[[-5.12  3.85  0.51 -1.21  4.12 -3.91  4.26  4.31 -4.05]
 [ 2.93  0.02  1.62 -0.44 -1.76  1.50 -2.59 -0.89  2.26]
 [-0.74  0.61  1.06 -2.56 -2.68  2.75 -1.32 -0.83  1.21]
 [-0.08 -1.93 -0.16 -1.15  0.30  0.24 -1.89 -0.69  1.80]
 [-3.61 -1.28  3.81 -2.31 -0.60 -0.62  0.31  0.15 -0.51]
 [-1.86  2.11  0.00  1.00 -0.24  1.30  1.05  1.16 -0.94]
 [ 2.31  0.19 -6.09  0.66  1.44 -0.56  1.41  1.87 -1.45]
 [ 1.34 -2.86  5.55 -3.21 -1.29 -1.00 -0.47 -0.42  0.53]
 [ 1.94  0.53 -1.38  0.42  2.92 -3.01  4.51  4.07 -4.50]]
:
[[-5.12  2.93 -0.74 -0.08 -3.61 -1.86  2.31  1.34  1.94]
 [ 3.85  0.02  0.61 -1.93 -1.28  2.11  0.19 -2.86  0.53]
 [ 0.51  1.62  1.06 -0.16  3.81  0.00 -6.09  5.55 -1.38]
 [-1.21 -0.44 -2.56 -1.15 -2.31  1.00  0.66 -3.21  0.42]
 [ 4.12 -1.76 -2.68  0.30 -0.60 -0.24  1.44 -1.29  2.92]
 [-3.91  1.50  2.75  0.24 -0.62  1.30 -0.56 -1.00 -3.01]
 [ 4.26 -2.59 -1.32 -1.89  0.31  1.05  1.41 -0.47  4.51]
 [ 4.31 -0.89 -0.83 -0.69  0.15  1.16  1.87 -0.42  4.07]
 [-4.05  2.26  1.21  1.80 -0.51 -0.94 -1.45  0.53 -4.50]]

[[-0.43 -0.01  0.21 -0.04 -0.11  1.21  0.62  0.30  0.19  4.53]
 [ 1.30 -0.13  0.22 -0.31 -0.08 -0.10  0.25  0.16  0.66 -4.64]
 [ 0.77 -0.39 -1.14  0.25 -0.66 -0.60  0.38  1.03  0.05  0.51]]
:
[[-0.43  1.30  0.77]
 [-0.01 -0.13 -0.39]
 [ 0.21  0.22 -1.14]
 [-0.04 -0.31  0.25]
 [-0.11 -0.08 -0.66]
 [ 1.21 -0.10 -0.60]
 [ 0.62  0.25  0.38]
 [ 0.30  0.16  1.03]
 [ 0.19  0.66  0.05]
 [ 4.53 -4.64  0.51]]

[[-1.25 -3.92 -1.95 -1.70]
 [-1.49  2.56 -5.06 -1.95]]
:
[[-1.25 -1.49]
 [-3.92  2.56]
 [-1.95 -5.06]
 [-1.70 -1.95]]

[[-1.01 -1.42]
 [-2.24 -0.93]
 [-0.86 -0.22]
 [ 0.16 -3.60]
 [-2.62 -1.33]
 [ 2.74  0.02]
 [ 1.74  2.05]
 [-0.60 -5.23]]
:
[[-1.01 -2.24 -0.86  0.16 -2.62  2.74  1.74 -0.60]
 [-1.42 -0.93 -0.22 -3.60 -1.33  0.02  2.05 -5.23]]

[[-0.01  0.26  3.91  5.26  5.23  5.20  5.21  5.21  5.26]
 [-0.13 -0.03 -0.03 -0.03 -0.01  0.32  4.14  5.17  5.26]
 [-0.16  0.01  0.08 -0.05  0.08 -0.02  0.16  1.31  5.05]
 [ 0.09 -0.09  0.00  0.05  1.18  4.98  5.16  5.27  5.21]
 [ 0.05  0.00  0.02 -0.14  0.05  0.39  4.12  5.30  5.25]
 [-0.10  0.00  0.03 -0.05  0.07 -0.02  0.11  0.20  3.59]
 [ 1.12  4.96  5.29  5.35  5.31  5.22  5.21  5.23  5.35]
 [ 0.04  0.04  0.09  0.15  3.05  5.23  5.38  5.30  5.27]
 [-0.02 -0.07  0.09  2.21  5.15  5.30  5.15  5.27  5.25]
 [ 0.02  0.14  2.40  5.08  5.25  5.20  5.31  5.28  5.18]]
:
[[-0.01 -0.13 -0.16  0.09  0.05 -0.10  1.12  0.04 -0.02  0.02]
 [ 0.26 -0.03  0.01 -0.09  0.00  0.00  4.96  0.04 -0.07  0.14]
 [ 3.91 -0.03  0.08  0.00  0.02  0.03  5.29  0.09  0.09  2.40]
 [ 5.26 -0.03 -0.05  0.05 -0.14 -0.05  5.35  0.15  2.21  5.08]
 [ 5.23 -0.01  0.08  1.18  0.05  0.07  5.31  3.05  5.15  5.25]
 [ 5.20  0.32 -0.02  4.98  0.39 -0.02  5.22  5.23  5.30  5.20]
 [ 5.21  4.14  0.16  5.16  4.12  0.11  5.21  5.38  5.15  5.31]
 [ 5.21  5.17  1.31  5.27  5.30  0.20  5.23  5.30  5.27  5.28]
 [ 5.26  5.26  5.05  5.21  5.25  3.59  5.35  5.27  5.25  5.18]]

[[ 1.22 -0.55  0.82  0.04  0.77  0.10  0.24  0.21]
 [ 5.14 -1.95 -0.96 -0.85  1.36  0.76 -0.25 -0.13]
 [ 0.81 -0.41 -0.49 -0.81 -0.21  0.56  0.57 -0.20]
 [ 1.82 -1.08 -1.72 -0.41 -0.99 -0.02  1.90 -1.20]
 [ 0.60 -0.23 -0.52  0.55  0.94 -0.56 -1.03  0.95]
 [-3.83  2.26  1.85  0.95  1.22 -0.87 -2.69  3.21]
 [ 1.06 -0.98 -1.31  0.10 -1.44 -0.40  2.52 -1.85]
 [-5.74  2.39  1.20  1.52 -0.90 -1.35 -0.87  0.78]
 [-0.11 -0.02  0.64  0.50  1.59 -0.16 -1.70  1.30]
 [-5.83  2.45  0.93  1.44 -1.16 -1.51 -0.54  0.92]
 [ 3.18 -1.29 -1.26 -0.72  0.22  0.41  0.43 -0.50]]
:
[[ 1.22  5.14  0.81  1.82  0.60 -3.83  1.06 -5.74 -0.11 -5.83  3.18]
 [-0.55 -1.95 -0.41 -1.08 -0.23  2.26 -0.98  2.39 -0.02  2.45 -1.29]
 [ 0.82 -0.96 -0.49 -1.72 -0.52  1.85 -1.31  1.20  0.64  0.93 -1.26]
 [ 0.04 -0.85 -0.81 -0.41  0.55  0.95  0.10  1.52  0.50  1.44 -0.72]
 [ 0.77  1.36 -0.21 -0.99  0.94  1.22 -1.44 -0.90  1.59 -1.16  0.22]
 [ 0.10  0.76  0.56 -0.02 -0.56 -0.87 -0.40 -1.35 -0.16 -1.51  0.41]
 [ 0.24 -0.25  0.57  1.90 -1.03 -2.69  2.52 -0.87 -1.70 -0.54  0.43]
 [ 0.21 -0.13 -0.20 -1.20  0.95  3.21 -1.85  0.78  1.30  0.92 -0.50]]

[[ 1.41  4.66]
 [ 3.14  1.76]
 [-1.36  2.87]
 [ 3.99  3.66]
 [ 1.46  2.00]
 [ 2.99  2.47]]
:
[[ 1.41  3.14 -1.36  3.99  1.46  2.99]
 [ 4.66  1.76  2.87  3.66  2.00  2.47]]
---
[[2.00 1.00 0.67]
 [2.67 1.67 0.00]
 [6.01 1.00 0.00]]
:
[[2.67 1.67 0.00]
 [6.01 1.00 0.00]]

[[-0.43  3.20  1.54  0.03]
 [ 0.44 -0.40 -0.27 -0.25]
 [-5.27  6.44 -4.20 -0.23]]
:
[[ 0.44 -0.40 -0.27]
 [-5.27  6.44 -4.20]]

[[-0.04 -0.37 -0.07]
 [ 0.36 -2.16  5.03]
 [-0.54  0.83  0.15]
 [ 1.68 -0.57 -3.00]
 [-0.73 -3.68  3.91]]
:
[[ 0.36 -2.16  5.03]
 [-0.54  0.83  0.15]]

[[-0.71 -0.82  0.89  4.82]
 [-0.89 -0.31  4.37  1.38]
 [-3.53 -0.87 -2.52  3.85]
 [ 4.39 -2.20  1.40  2.87]
 [ 0.05 -0.73 -2.81 -2.72]]
:
[[-0.89 -0.31  4.37]
 [-3.53 -0.87 -2.52]]

[[ 5.24  3.95  3.36 -0.61]
 [ 3.62  2.28  2.62  3.85]
 [-1.48 -0.84  1.74 -2.33]
 [-3.14 -1.54 -2.85  4.21]]
:
[[ 3.62  2.28  2.62]
 [-1.48 -0.84  1.74]]

[[ 1.85 -1.87 -0.32]
 [ 1.65  5.12 -2.13]
 [-5.18 -1.09 -0.64]
 [-1.95 -0.66 -3.53]
 [-2.14 -4.72  0.56]]
:
[[ 1.65  5.12 -2.13]
 [-5.18 -1.09 -0.64]]

[[-3.63  2.44 -1.02 -5.10]
 [ 0.13  0.50 -1.03 -1.65]
 [-4.06  3.45  1.45 -4.28]]
:
[[ 0.13  0.50 -1.03]
 [-4.06  3.45  1.45]]
